[[-25  -4]
 [ 12  -1]
 [-27   3]
 [ 24  -4]
 [-58  -6]]
|
[[-25  -4]
 [ 12  -1]]

[[-49   9 -54  50]
 [-15   6 -56  60]
 [ 26  -4 -32  40]]
|
[[-49   9]
 [-15   6]]

[[-25   3  35  19]
 [ -1   0   3   1]
 [  6  -1 -42   2]
 [-30   4  39  24]
 [  3  -1 -68  11]]
|
[[-25   3]
 [ -1   0]]

[[ 45 -27  61  19]
 [-38  63 -64  31]
 [  4  34  32 -34]]
|
[[ 45 -27]
 [-38  63]]

[[  9  -2  -1   2 -35]
 [  9  19   3 -11  -4]
 [ -6  21  -4   9   6]
 [  4  51   7  12 -17]
 [ -1 -21  -3  15   1]]
|
[[ 9 -2]
 [ 9 19]]

[[-34  25  18   5 -58]
 [ 23 -48 -28  -8  48]
 [-47  -9   2   1 -66]
 [  5   4   1   0   6]]
|
[[-34  25]
 [ 23 -48]]

[[ 59  -9]
 [ 60 -10]
 [-33 -47]
 [  7 -62]]
|
[[ 59  -9]
 [ 60 -10]]
---
[[  3  21 -14  -9  13 -14 -12   5]
 [-15 -19  27   9 -28 -30 -15 -24]
 [-15 -27  19  -4 -29 -29 -18 -28]
 [ 23  15 -17  -4  14   9  30  13]
 [ 17  42 -31  -7  33   6  -6  25]
 [  4  22 -14  -9  14 -12 -14   5]
 [  5 -17  11   2 -15 -11  28 -11]
 [-14 -42  32   3 -41 -26  -4 -35]
 [ -9 -18   9 -10 -18 -24 -15 -22]
 [-19 -38  35   4 -40 -37  -8 -37]
 [ 16  52 -29  -2  38  -1   2  29]]
|
[[ 16  52 -29  -2  38  -1   2  29]
 [  3  21 -14  -9  13 -14 -12   5]
 [-15 -19  27   9 -28 -30 -15 -24]
 [-15 -27  19  -4 -29 -29 -18 -28]
 [ 23  15 -17  -4  14   9  30  13]
 [ 17  42 -31  -7  33   6  -6  25]
 [  4  22 -14  -9  14 -12 -14   5]
 [  5 -17  11   2 -15 -11  28 -11]
 [-14 -42  32   3 -41 -26  -4 -35]
 [ -9 -18   9 -10 -18 -24 -15 -22]
 [-19 -38  35   4 -40 -37  -8 -37]]

[[ -3  16  40 -23 -27  -2 -22  45  -4   9  44  19  49  50  23  28]
 [-25  -2  27 -28   2 -33 -29  19 -24 -12  11  -8  22  11  -2  22]
 [-20   5  42 -33 -12 -21 -29  43 -16   0  33   7  44  39  17  32]
 [ -5   6  30 -10  -5   1  -6  36   3  13  30  12  33  33  24  22]
 [  2 -13 -24  23  -2  23  23 -16  21  14  -5 -13 -23 -21   5 -24]
 [-18   0  29 -20   9 -22 -18  25 -14  -3  14   0  25  18   8  25]]
|
[[-18   0  29 -20   9 -22 -18  25 -14  -3  14   0  25  18   8  25]
 [ -3  16  40 -23 -27  -2 -22  45  -4   9  44  19  49  50  23  28]
 [-25  -2  27 -28   2 -33 -29  19 -24 -12  11  -8  22  11  -2  22]
 [-20   5  42 -33 -12 -21 -29  43 -16   0  33   7  44  39  17  32]
 [ -5   6  30 -10  -5   1  -6  36   3  13  30  12  33  33  24  22]
 [  2 -13 -24  23  -2  23  23 -16  21  14  -5 -13 -23 -21   5 -24]]

[[-14 -39  23 -24 -30  27  34  11   3  39]
 [-11  13   6 -10  51 -42  -5  -1  21 -42]]
|
[[-11  13   6 -10  51 -42  -5  -1  21 -42]
 [-14 -39  23 -24 -30  27  34  11   3  39]]

[[ -3  -8   0   3  -3  -1  -3  -2  -2]
 [  2  21 -22   0  27 -41   0 -35  -4]
 [ -1  -2  -1   2   0  -3  -2  -4  -1]
 [  4  19 -23  -3  27 -37   4 -26  -4]
 [  4  28 -28  -2  35 -49   2 -39  -5]
 [ -6  11  38   5 -24  40 -14   5  13]
 [ -3 -11  20   1 -20  30  -3  20   5]
 [ -5 -30  34   3 -41  58  -4  44   6]
 [ -1   2  14   0 -10  18  -2   9   5]
 [  1  12 -10   1  14 -21  -1 -20  -1]]
|
[[  1  12 -10   1  14 -21  -1 -20  -1]
 [ -3  -8   0   3  -3  -1  -3  -2  -2]
 [  2  21 -22   0  27 -41   0 -35  -4]
 [ -1  -2  -1   2   0  -3  -2  -4  -1]
 [  4  19 -23  -3  27 -37   4 -26  -4]
 [  4  28 -28  -2  35 -49   2 -39  -5]
 [ -6  11  38   5 -24  40 -14   5  13]
 [ -3 -11  20   1 -20  30  -3  20   5]
 [ -5 -30  34   3 -41  58  -4  44   6]
 [ -1   2  14   0 -10  18  -2   9   5]]

[[ -9  -2  10   4   6 -10  13  19  -6 -16 -11   2]
 [  3  -6   2   0   8   2   1   2  -3   2   3  -6]
 [  6   0  25 -20  20  -7  -2 -34  56 -23  11 -24]
 [  1   2   1   0   5  -1   0   2  -1   1   5  -2]
 [ -3  -1   4  -3   7  -1  -3   5   1   0  -1  -3]
 [ -8  -8   3   0   4  11  11   4   1   8   4   5]
 [ -2  -3   3   2   6   4  -1  -2   3  -3   2   0]]
|
[[ -2  -3   3   2   6   4  -1  -2   3  -3   2   0]
 [ -9  -2  10   4   6 -10  13  19  -6 -16 -11   2]
 [  3  -6   2   0   8   2   1   2  -3   2   3  -6]
 [  6   0  25 -20  20  -7  -2 -34  56 -23  11 -24]
 [  1   2   1   0   5  -1   0   2  -1   1   5  -2]
 [ -3  -1   4  -3   7  -1  -3   5   1   0  -1  -3]
 [ -8  -8   3   0   4  11  11   4   1   8   4   5]]

[[  6   3  30 -68   9 -26  33  38  20 -11   8]
 [ -3   4  35   3  11  14 -18   0  -8 -11   4]]
|
[[ -3   4  35   3  11  14 -18   0  -8 -11   4]
 [  6   3  30 -68   9 -26  33  38  20 -11   8]]
